Below is a small trained network, with its code and all its weights. Each question gives an input and a class and asks what happens when units are switched off, that is, made to give their printed mean instead of their output.

import numpy as np


def w(rows, s, z=0):
    codes = np.array(rows[::2]) - 128.0
    scale = np.full(codes.shape[1], s)
    scale[-1] = z or s
    return codes * scale


def norm(h):
    return h / np.sqrt((h * h).mean(-1, keepdims=True) + 1e-5)


def f(y):
    return np.maximum(y, 0)


def log_softmax(a):
    a = a - a.max(-1, keepdims=True)
    return a - np.log(np.exp(a).sum(-1, keepdims=True))


def net(x, mask):
    res = np.array(x, float).reshape(1, 6) / 4 @ E
    u = 0
    for l in range(3):
        y = f(norm(res) @ A[l][:, :-1].T + A[l][:, -1])
        res = res + np.where(mask[u : u + 7], y, B[l][:, -1]) @ B[l][:, :-1]
        u += 7
    return log_softmax(norm(res)[-1] @ U[:, :-1].T + U[:, -1])


A, B = {}, {}
E = w([
[118,117,161,162,153,140],'x0',
[128,130,129,130,128,125],'x1',
[107,221,161,72,205,107],'x2',
[130,128,129,127,128,131],'x3',
[143,165,62,205,176,145],'x4',
[2,87,90,113,155,160],'x5',
],0.0079)
A[0] = w([
[155,122,66,82,127,104,64],'L0N0',
[129,92,164,111,61,206,86],'L0N1',
[223,131,203,144,176,118,175],'L0N2',
[129,98,229,227,223,189,192],'L0N3',
[177,142,133,156,86,61,1],'L0N4',
[129,136,3,48,115,65,111],'L0N5',
[59,83,182,184,169,141,156],'L0N6',
],0.0065,0.0039)
B[0] = w([
[99,183,134,144,72,164,135],'L0N0',
[155,137,83,41,149,43,182],'L0N1',
[72,133,196,102,127,234,248],'L0N2',
[158,148,3,6,33,108,255],'L0N3',
[128,175,184,94,114,178,152],'L0N4',
[143,183,133,56,24,191,173],'L0N5',
[164,210,151,80,44,169,222],'L0N6',
],0.006,0.0042)
A[1] = w([
[35,99,105,164,180,154,122],'L1N0',
[208,1,104,141,42,163,60],'L1N1',
[142,180,54,212,171,139,94],'L1N2',
[168,171,87,49,42,205,114],'L1N3',
[143,154,170,69,197,113,148],'L1N4',
[121,180,85,118,53,61,2],'L1N5',
[125,136,202,79,94,114,103],'L1N6',
],0.0092,0.0019)
B[1] = w([
[194,131,239,104,96,179,145],'L1N0',
[77,201,97,123,117,73,202],'L1N1',
[194,1,82,63,193,111,167],'L1N2',
[75,116,177,212,222,136,255],'L1N3',
[94,144,67,155,98,56,167],'L1N4',
[86,101,107,144,205,163,156],'L1N5',
[154,85,85,169,175,114,176],'L1N6',
],0.0089,0.012)
A[2] = w([
[121,160,134,57,156,135,165],'L2N0',
[248,178,149,156,125,115,92],'L2N1',
[118,80,97,165,41,137,254],'L2N2',
[103,108,128,61,100,196,50],'L2N3',
[122,65,142,103,154,90,101],'L2N4',
[75,118,122,57,121,220,99],'L2N5',
[108,66,170,72,111,73,133],'L2N6',
],0.012,0.0022)
B[2] = w([
[174,172,93,142,70,65,231],'L2N0',
[77,62,184,129,32,184,220],'L2N1',
[173,241,132,90,118,55,197],'L2N2',
[161,97,196,178,62,135,174],'L2N3',
[160,102,84,191,175,157,235],'L2N4',
[135,100,191,198,114,135,253],'L2N5',
[254,135,83,121,170,197,219],'L2N6',
],0.0096,0.0035)
U = w([
[139,102,248,162,29,155,140],'0',
[128,127,130,161,146,98,211],'1',
[143,224,94,68,76,33,149],'2',
[237,60,56,105,148,181,107],'3',
[108,116,141,148,143,111,183],'4',
[88,142,149,147,153,152,85],'5',
[102,62,144,34,125,140,2],'6',
],0.012,0.006)

Each question gives the input, the list of numbers given to net, and the class t.
The units are the neurons (one row each of A and B). Each row of codes is followed by its name. A weight is (code - 128) times the scale printed after its matrix; where a second scale follows, it is the last column's (A, B and U).
mask holds one flag per neuron, layer by layer. A switched-off neuron (its flag False) gives its mean, the last column of its row in B, instead of its output. The means were averaged over made-up inputs and are rounded, as every weight is.
A unit's drop is (log p(t) with every unit on - log p(t) with that unit switched off) / (log p(t) with every unit on - log p(t) with every unit switched off).
The circuit of an input: a set's keep is (log p(t) with only the set's units on - log p(t) with every unit switched off) / (log p(t) with every unit on - log p(t) with every unit switched off). Starting from the 12 units with the biggest drops (on a tie, the unit counted first), units are removed one at a time, each time the one whose removal leaves the highest keep (on an exact tie, the one counted first), for as long as the keep stays at least 0.8.
circuit, biggest first: the units of the circuit, biggest drop first
unit that matters most: the unit with the biggest drop
k most important neurons: the k neurons with the biggest drops, biggest first
k most important neurons of layer l: the k neurons of layer l with the biggest drops, biggest first
input [1,-3,5,0,-7,-6], class 3: 3 most important neurons => (L1N1; L2N6; L0N6)
input [-4,-6,-1,-4,6,3], class 3: circuit, biggest first => (L1N2)
input [7,7,4,-6,8,-5], class 3: circuit, biggest first => (L1N2; L1N3)
input [-6,-1,7,3,6,3], class 2: circuit, biggest first => (L2N0; L1N3)
input [-2,4,6,-4,4,-7], class 0: 3 most important neurons => (L2N1; L1N1; L1N3)
input [1,1,8,-3,2,-1], class 2: circuit, biggest first => (L1N3; L2N0)
input [3,5,-3,-4,5,-6], class 0: 4 most important neurons of layer 0 => (L0N2; L0N4; L0N1; L0N5)
input [7,-5,7,2,-5,-4], class 2: 3 most important neurons => (L1N2; L1N3; L2N0)
input [-2,0,7,5,-8,2], class 3: 3 most important neurons of layer 1 => (L1N1; L1N6; L1N3)
input [5,2,5,6,-8,-1], class 3: 3 most important neurons => (L2N6; L1N1; L1N3)
input [-4,1,-2,1,5,5], class 0: circuit, biggest first => (L1N0; L1N6; L2N5)
input [3,5,-6,3,1,7], class 0: circuit, biggest first => (L1N0; L2N3)
input [6,-6,5,4,6,-2], class 3: 2 most important neurons => (L1N2; L1N1)
input [-8,-6,4,-3,0,0], class 5: 2 most important neurons => (L1N3; L0N5)
input [5,5,8,6,2,7], class 2: most important neuron of layer 1 => (L1N4)
input [-5,3,-5,3,2,2], class 2: 2 most important neurons => (L1N1; L0N6)
input [7,-4,-2,-7,-4,7], class 0: 3 most important neurons => (L1N2; L2N3; L2N5)
input [4,1,8,-5,-7,0], class 2: 2 most important neurons of layer 2 => (L2N0; L2N5)
input [5,5,-8,-1,-3,7], class 2: 2 most important neurons => (L2N2; L1N1)
input [7,4,3,3,-7,5], class 3: unit that matters most => L2N6
input [-5,4,-7,1,-6,3], class 2: 3 most important neurons => (L1N1; L2N2; L1N2)
input [-2,4,4,5,8,-3], class 3: 3 most important neurons of layer 1 => (L1N2; L1N1; L1N3)
input [5,-7,5,-8,5,8], class 0: 2 most important neurons of layer 1 => (L1N0; L1N3)
input [3,-7,6,-4,7,-4], class 3: 2 most important neurons of layer 1 => (L1N2; L1N1)
